[[-0.26, 1.52, 5.51, -2.74, -1.94, -6.41, 2.81], [0.02, 0.61, 4.67, 0.20, 0.22, -6.04, 0.19], [-3.17, 1.30, 6.28, -3.05, -2.73, -7.18, 4.66]] → 1.52
[-1.71, -0.43, -1.08, -1.65, -1.51, 3.37, -6.87] → -0.43
[4.67, 0.12, 1.84, 7.20, -2.45] → 0.12
[3.69, -0.23, -0.04, 7.16, 1.47, 4.32] → -0.23
[-0.76, -0.46, 0.17, 5.61, -1.00] → -0.46
[[-1.29, -3.00, 1.58, -1.54, -6.53, -1.12, -5.44], [3.50, 3.13, -5.76, 3.07, -3.21, 2.56, -3.15]] → -3.00
[[1.69, 0.54, -5.77, -4.78], [3.14, 2.18, -1.17, -3.38]] → 0.54
[2.11, 0.66, 0.24, 5.84, 7.16, 3.12] → 0.66
---
(29, 44, 78, 22, 43, 18)
78, 44
(87, 181, 495, -507, 695)
695, 495
(154, 235, 85, 220, 28)
235, 220
(0, 42, -31, 7)
42, 7
(33, 75, 17, 43, 38, 45, 39)
75, 45
((30, 42, 49, 41, 33, 30), (69, 59, 28, 17, 38, 39), (77, 62, 27, 1, 53, 71))
77, 71
(9336, 7573, 1465, 5133, 9646)
9646, 9336
(1903, 7879, 2268, 9251, 4859, 1618, 8702)
9251, 8702
---
[[-3.43 -2.23 -3.39 -0.48 -3.19]
 [ 1.04 -0.96 -5.78  2.56 -1.66]
 [ 1.08 -1.03 -5.73  2.64 -1.62]] yields -5.78

[[-7.23 -6.86 -7.37 -5.69]
 [-0.49 -1.02  5.69  4.88]] yields -6.86

[[-5.01 -2.45 -5.69 -1.21  1.59]
 [-6.61 -2.98 -7.30 -1.58  2.54]] yields -5.69

[[-2.25 -2.09 -5.41 -2.69]
 [ 2.79  2.69 -1.72 -0.51]
 [ 3.06  1.65  0.31 -0.14]] yields 2.69

[[-0.29 -1.60  0.39  2.76  7.12  1.87]
 [-0.27 -0.29 -0.81  0.97  7.12 -0.91]
 [-0.02 -0.54 -0.71  0.68  7.12 -0.85]] yields 0.97

[[-0.97 -4.07 -3.30  4.41 -6.31 -0.13]
 [ 5.42  5.13 -2.38 -2.53 -4.15  1.66]
 [ 1.79  0.49  4.98 -3.96 -5.81 -3.15]] yields -2.53

[[-5.74  0.19  2.60 -1.05 -5.77]
 [ 1.00 -3.75 -0.25 -5.51 -4.41]] yields 2.60

[[-7.00 -6.95 -6.19  5.55]
 [-1.41 -0.87 -0.45  4.95]] yields -6.95

[[ 2.47 -4.34 -2.19  5.66]
 [ 3.27 -4.55  3.46 -6.09]] yields -4.34
---
[[ 5.35  7.48  6.56 -5.61]
 [ 1.42 -1.82 -4.35  1.66]] ⇒ 5.35, 1.66

[ 3.55 -2.34  5.53 -2.96] ⇒ 3.55, -2.96

[-1.72  1.56  7.10 -0.83 -1.27] ⇒ -1.72, -1.27

[ 2.25 -5.41  2.16  0.75] ⇒ 2.25, 0.75

[-7.06  4.37  5.73  0.24  1.87] ⇒ -7.06, 1.87

[[-3.70  4.86  2.15 -3.54]
 [ 7.11 -7.20 -4.52  1.94]] ⇒ -3.70, 1.94

[ 6.44 -1.29  0.08 -5.43  4.11 -2.97  0.92] ⇒ 6.44, 0.92
---
[[-3.85 -2.76  4.08  6.24  5.78 -3.06]
 [-1.49  2.70 -4.25  5.91  6.20 -6.17]] out -3.85

[[-3.83 -6.01  6.53 -3.67  0.67]
 [ 1.50 -0.81  0.27  0.98  0.46]
 [-1.11 -2.90 -0.59 -3.44  0.10]] out 1.50

[[-2.16  4.88 -3.91  1.74 -3.57  1.46 -0.88]
 [ 1.55 -6.65  3.64 -7.48  3.13 -7.45  1.58]
 [-1.33 -0.32 -0.77 -0.47 -1.34 -1.65 -2.57]] out 1.55

[[ 3.67  3.59  4.44 -0.03 -1.31]
 [-2.69  0.84  6.25  3.24 -1.83]
 [ 2.92 -2.64 -3.34 -0.60  5.45]] out -2.69

[[-6.10  1.79 -1.17 -0.68  0.87  0.22]
 [ 1.54 -0.93  1.32  1.11  3.35  0.13]] out -6.10

[[ 2.42  6.18 -0.39  6.94  1.60  2.79  1.58]
 [-0.27  4.12  3.66 -3.30  3.18 -5.48  1.20]
 [ 3.59  2.13  5.23  0.27  3.02 -7.02 -5.28]] out -0.27

[[ 4.98 -6.08 -2.33 -1.73  2.10 -2.52]
 [ 1.19  0.26 -2.08 -4.94 -1.35 -3.37]] out 4.98

[[ 2.52 -1.08  0.19 -6.63  1.19]
 [-3.73 -6.84  0.85 -1.40  1.45]
 [-3.63  0.17 -0.42  0.94  0.47]] out -3.73

[[-0.25  5.25 -5.63 -2.00  4.63]
 [-6.54  1.90  4.60 -3.72  1.09]] out -0.25

[[ 0.68 -3.51 -1.43  1.61 -0.73  1.30 -2.37]
 [-5.44 -3.87  0.17 -2.67  0.16 -0.57 -5.31]] out 0.68
---
array([[ 26, -17,  -8, -15, -17],
       [  2,   4, -43,  -6,  -4]]) -> -6

array([[ 29,  90,  42, 105],
       [224,  86, 183, 137]]) -> 183

array([[3625, 8583, 2283, 1761, 4901, 3010],
       [2011, 4210, 2180, 2682, 3219, 2858]]) -> 3219

array([[48, 68, 23, 38, 47, 54],
       [60, 92, 39, 46, 19, 56]]) -> 19

array([[728, 616, 990, 268],
       [800, 697, 947, 145]]) -> 947

array([[ 213, -333,  507, -188, -472,  168,   91],
       [-321, -122, -680,  459, -392, -123,  391]]) -> -123
---
[ 5.57 -3.13 -4.30  1.98 -1.60 -0.64 -1.89] ans = -1.60

[[-3.45  3.83 -3.97 -4.27 -3.69]
 [-0.11  6.24 -4.16 -4.20 -2.36]] ans = -4.16

[ 7.40 -0.51 -0.02 -2.55] ans = -0.51

[-6.26 -5.34  3.06  5.59] ans = -5.34

[ 4.45 -5.46  0.19  4.18  0.67  1.74] ans = 4.18

[ 3.47 -3.24  0.45  7.17  4.73] ans = 0.45

[-1.40  3.75  4.12  5.95  2.84  4.65  4.58] ans = 2.84

[[ 3.31  0.49  3.02  0.96]
 [-6.08 -4.98 -1.24 -4.51]
 [-0.39  0.24  2.37 -0.88]] ans = 0.24
